Below are the code and all the weights of a small trained network. Each question names an input and a target symbol and asks about switching units off, where a switched-off unit gives its printed mean instead of its output.

import numpy as np


def w(rows, s, z=0):
    codes = np.array(rows[::2]) - 128.0
    scale = np.full(codes.shape[1], s)
    scale[-1] = z or s
    return codes * scale


def norm(h):
    return h / np.sqrt((h * h).mean(-1, keepdims=True) + 1e-5)


def f(y):
    return np.maximum(y, 0)


def softmax(a):
    e = np.exp(a - a.max(-1, keepdims=True))
    return e / e.sum(-1, keepdims=True)


def log_softmax(a):
    a = a - a.max(-1, keepdims=True)
    return a - np.log(np.exp(a).sum(-1, keepdims=True))


def net(x, mask):
    ids = ['αγζθμπστφω'.index(c) for c in x.split()]
    T = len(ids)
    res = E[ids] + P[:T]
    r = norm(res)
    for j in range(2):
        rows = slice(3 * j, 3 * j + 3)
        q, k, v = (r @ M[0][rows].T for M in (Q, K, V))
        z = softmax(np.where(np.tri(T) > 0, q @ k.T / 3**0.5, -1e9)) @ v
        o = O[0][rows]
        res = res + np.where(mask[j], z, o[:, -1]) @ o[:, :-1]
    y = f(norm(res) @ A[0][:, :-1].T + A[0][:, -1])
    res = res + np.where(mask[2:6], y, B[0][:, -1]) @ B[0][:, :-1]
    return log_softmax(norm(res)[-1] @ U[:, :-1].T + U[:, -1])


Q, K, V, O, A, B = {}, {}, {}, {}, {}, {}
E = w([
[201,118,93,135,27,178],'α',
[163,244,62,155,128,208],'γ',
[87,181,192,103,29,98],'ζ',
[91,104,110,78,107,125],'θ',
[178,178,184,69,102,111],'μ',
[83,208,132,171,96,129],'π',
[95,171,116,170,136,19],'σ',
[155,179,97,222,14,26],'τ',
[129,76,109,236,63,88],'φ',
[4,104,126,136,61,184],'ω',
],0.021)
P = w([
[24,118,2,114,188,98],'0',
[80,151,142,156,63,193],'1',
[116,133,146,158,45,186],'2',
[117,123,140,168,53,170],'3',
[136,112,134,170,41,173],'4',
[146,89,139,191,29,190],'5',
],0.0096)
Q[0] = w([
[180,138,38,100,68,42],'head 0',
[67,13,229,138,250,119],'head 0',
[100,144,101,77,173,121],'head 0',
[135,143,161,172,201,183],'head 1',
[155,97,140,71,242,154],'head 1',
[69,135,158,107,157,102],'head 1',
],0.013)
K[0] = w([
[150,192,59,118,155,99],'head 0',
[124,143,249,188,29,210],'head 0',
[139,189,148,147,75,126],'head 0',
[140,130,167,129,169,98],'head 1',
[129,127,213,146,143,164],'head 1',
[96,161,183,104,83,106],'head 1',
],0.016)
V[0] = w([
[139,88,197,74,155,127],'head 0',
[153,47,254,182,66,142],'head 0',
[146,49,65,151,135,132],'head 0',
[192,162,107,88,214,178],'head 1',
[159,81,63,85,117,68],'head 1',
[164,153,44,92,112,129],'head 1',
],0.012)
O[0] = w([
[146,95,53,141,55,122,4],'head 0',
[35,170,7,148,112,107,2],'head 0',
[153,136,54,46,97,158,162],'head 0',
[202,173,129,145,111,130,18],'head 1',
[136,125,87,163,164,208,185],'head 1',
[182,175,98,156,176,188,199],'head 1',
],0.011,0.012)
A[0] = w([
[33,124,172,202,50,148,194],'neuron 0',
[53,206,117,143,110,158,36],'neuron 1',
[186,42,254,202,162,116,2],'neuron 2',
[152,228,106,134,59,43,155],'neuron 3',
],0.0093,0.0073)
B[0] = w([
[121,101,138,160,11,169,254],'neuron 0',
[103,191,84,72,111,215,147],'neuron 1',
[63,51,89,147,175,127,237],'neuron 2',
[43,98,135,183,4,208,154],'neuron 3',
],0.011,0.0082)
U = w([
[179,246,74,158,162,181,87],'α',
[144,199,147,246,4,41,146],'γ',
[130,2,43,216,127,114,129],'ζ',
[132,127,182,73,15,131,166],'θ',
[41,139,19,33,49,135,130],'μ',
[44,140,158,158,168,195,254],'π',
[42,12,130,21,198,169,72],'σ',
[181,176,239,44,129,48,108],'τ',
[236,2,105,66,70,210,39],'φ',
[53,114,213,175,219,64,73],'ω',
],0.0096)

Each question gives the input, a string of symbols that net reads in full, and the target symbol t.
The units are the heads (3 rows each of Q, K, V and O) and the neurons (one row each of A and B). Each row of codes is followed by its name. A weight is (code - 128) times the scale printed after its matrix; where a second scale follows, it is the last column's (O, A, B and U).
mask holds one flag per unit, heads first, then neurons. A switched-off unit (its flag False) gives its mean, the last column of its rows in O or B, instead of its output. The means were averaged over made-up inputs and are rounded, as every weight is.
A unit's drop is (log p(t) with every unit on - log p(t) with that unit switched off) / (log p(t) with every unit on - log p(t) with every unit switched off).
The circuit of an input: a set's keep is (log p(t) with only the set's units on - log p(t) with every unit switched off) / (log p(t) with every unit on - log p(t) with every unit switched off). Starting from all 6 units, units are removed one at a time, each time the one whose removal leaves the highest keep (on an exact tie, the one counted first), for as long as the keep stays at least 0.8.
units of the circuit, in order: the units of the circuit, biggest drop first
unit that matters most: the unit with the biggest drop
top k neurons: the k neurons with the biggest drops, biggest first
heads that matter: for each layer, one digit per head in row order, 1 if its drop is at least 0.15 and else 0, layers parted by /
drop of u: that unit's drop, to one decimal
input α τ τ π θ π, target α: unit that matters most	head 1
input ω τ τ ζ α π, target θ: heads that matter	11
input γ τ φ γ μ, target τ: heads that matter	01
input θ μ α φ τ τ, target φ: heads that matter	10
input τ τ τ μ θ τ, target π: units of the circuit, in order	[head 0; head 1]
input α σ α, target α: top 2 neurons	[neuron 0; neuron 2]
input α ω τ, target α: drop of head 0	0.2
input α τ α τ π, target α: drop of head 1	0.4
input θ φ α π τ τ, target φ: heads that matter	10
input φ γ θ, target μ: drop of neuron 2	0.1
input α σ φ ζ τ γ, target α: heads that matter	01
input φ π π, target μ: drop of head 1	0.1
input α τ φ ζ τ ω, target μ: heads that matter	10
input φ ζ τ, target μ: units of the circuit, in order	[head 0]
